Below are the code and all the weights of a small trained network. Each question names an input and a class and asks about switching units off, where a switched-off unit gives its printed mean instead of its output.

import numpy as np


def w(rows, s, z=0):
    codes = np.array(rows[::2]) - 128.0
    scale = np.full(codes.shape[1], s)
    scale[-1] = z or s
    return codes * scale


def norm(h):
    return h / np.sqrt((h * h).mean(-1, keepdims=True) + 1e-5)


def f(y):
    return np.maximum(y, 0)


def log_softmax(a):
    a = a - a.max(-1, keepdims=True)
    return a - np.log(np.exp(a).sum(-1, keepdims=True))


def net(x, mask):
    res = np.array(x, float).reshape(1, 6) / 4 @ E
    u = 0
    for l in range(2):
        y = f(norm(res) @ A[l][:, :-1].T + A[l][:, -1])
        res = res + np.where(mask[u : u + 12], y, B[l][:, -1]) @ B[l][:, :-1]
        u += 12
    return log_softmax(norm(res)[-1] @ U[:, :-1].T + U[:, -1])


A, B = {}, {}
E = w([
[80,102,203,92],'x0',
[197,67,173,119],'x1',
[121,14,5,110],'x2',
[137,152,189,107],'x3',
[102,103,159,145],'x4',
[129,82,166,187],'x5',
],0.0021)
A[0] = w([
[29,77,174,147,162],'0.n0',
[129,160,195,119,187],'0.n1',
[114,196,154,135,139],'0.n2',
[86,186,154,153,1],'0.n3',
[182,144,175,127,100],'0.n4',
[157,152,100,105,158],'0.n5',
[73,92,157,82,36],'0.n6',
[174,79,176,87,99],'0.n7',
[89,177,146,150,60],'0.n8',
[118,234,231,115,22],'0.n9',
[180,163,117,130,76],'0.n10',
[99,252,68,68,139],'0.n11',
],0.0045,0.00088)
B[0] = w([
[183,114,128,101,190],'0.n0',
[158,85,74,132,206],'0.n1',
[153,122,88,146,198],'0.n2',
[150,193,92,158,175],'0.n3',
[112,69,143,104,179],'0.n4',
[129,91,121,67,166],'0.n5',
[139,105,99,133,157],'0.n6',
[79,111,101,204,183],'0.n7',
[139,207,150,190,172],'0.n8',
[78,149,70,221,253],'0.n9',
[253,80,78,73,160],'0.n10',
[162,47,171,143,237],'0.n11',
],0.0032,0.0028)
A[1] = w([
[146,133,60,120,109],'1.n0',
[83,133,89,131,234],'1.n1',
[131,156,79,163,120],'1.n2',
[61,102,89,89,130],'1.n3',
[162,110,73,114,209],'1.n4',
[125,128,169,167,187],'1.n5',
[198,162,109,116,93],'1.n6',
[167,102,77,126,216],'1.n7',
[197,121,94,127,122],'1.n8',
[134,67,191,146,113],'1.n9',
[104,134,147,105,28],'1.n10',
[109,254,195,164,248],'1.n11',
],0.0067,0.0014)
B[1] = w([
[77,138,168,136,207],'1.n0',
[132,27,91,133,196],'1.n1',
[108,168,98,111,205],'1.n2',
[89,43,186,87,189],'1.n3',
[83,169,159,111,241],'1.n4',
[176,146,55,194,187],'1.n5',
[154,196,150,74,176],'1.n6',
[104,161,197,84,254],'1.n7',
[117,200,130,106,212],'1.n8',
[160,146,175,197,189],'1.n9',
[125,132,139,130,129],'1.n10',
[160,122,4,94,251],'1.n11',
],0.0042,0.0037)
U = w([
[154,172,6,164,160],'0',
[59,99,79,96,5],'1',
[149,189,145,73,160],'2',
[92,59,161,80,181],'3',
[172,101,168,207,100],'4',
],0.012,0.0023)

Each question gives the input, the list of numbers given to net, and the class t.
The units are the neurons (one row each of A and B). Each row of codes is followed by its name. A weight is (code - 128) times the scale printed after its matrix; where a second scale follows, it is the last column's (A, B and U).
mask holds one flag per neuron, layer by layer. A switched-off neuron (its flag False) gives its mean, the last column of its row in B, instead of its output. The means were averaged over made-up inputs and are rounded, as every weight is.
A unit's drop is (log p(t) with every unit on - log p(t) with that unit switched off) / (log p(t) with every unit on - log p(t) with every unit switched off).
The circuit of an input: a set's keep is (log p(t) with only the set's units on - log p(t) with every unit switched off) / (log p(t) with every unit on - log p(t) with every unit switched off). Starting from the 12 units with the biggest drops (on a tie, the unit counted first), units are removed one at a time, each time the one whose removal leaves the highest keep (on an exact tie, the one counted first), for as long as the keep stays at least 0.8.
units of the circuit, in order: the units of the circuit, biggest drop first
top k neurons: the k neurons with the biggest drops, biggest first
k most important neurons of layer l: the k neurons of layer l with the biggest drops, biggest first
drop of u: that unit's drop, to one decimal
input [6,5,1,1,0,-1], class 4: units of the circuit, in order => [1.n9]
input [5,-2,3,-2,8,7], class 4: units of the circuit, in order => [1.n9 0.n0]
input [4,-8,5,-2,7,1], class 3: 2 most important neurons of layer 1 => [1.n3 1.n11]
input [-2,3,0,-4,0,3], class 4: 3 most important neurons of layer 1 => [1.n11 1.n9 1.n6]
input [-5,0,-4,-6,2,-3], class 2: 2 most important neurons of layer 0 => [0.n10 0.n11]
input [-8,-2,3,-7,-6,-2], class 2: 2 most important neurons of layer 0 => [0.n9 0.n7]
input [0,3,-7,8,6,8], class 0: 2 most important neurons of layer 1 => [1.n11 1.n5]
input [8,7,0,8,4,-8], class 4: 2 most important neurons of layer 1 => [1.n9 1.n7]
input [0,5,1,8,-6,2], class 4: top 3 neurons => [0.n7 1.n9 0.n4]
input [4,5,3,-2,-6,7], class 4: top 2 neurons => [1.n9 1.n3]
input [-6,8,3,5,-1,2], class 2: top 2 neurons => [0.n11 1.n8]
input [5,-7,4,7,6,8], class 4: top 2 neurons => [1.n9 0.n0]
input [2,-1,1,1,-7,6], class 4: 2 most important neurons of layer 1 => [1.n11 1.n9]
input [-7,1,2,-4,8,-4], class 1: most important neuron of layer 0 => [0.n0]
input [-6,8,4,6,4,-3], class 2: drop of 1.n3 => 0.1
input [5,-2,-8,8,1,-7], class 0: drop of 1.n11 => 0.2
input [-7,4,1,-3,-5,-6], class 2: drop of 1.n5 => 0.0
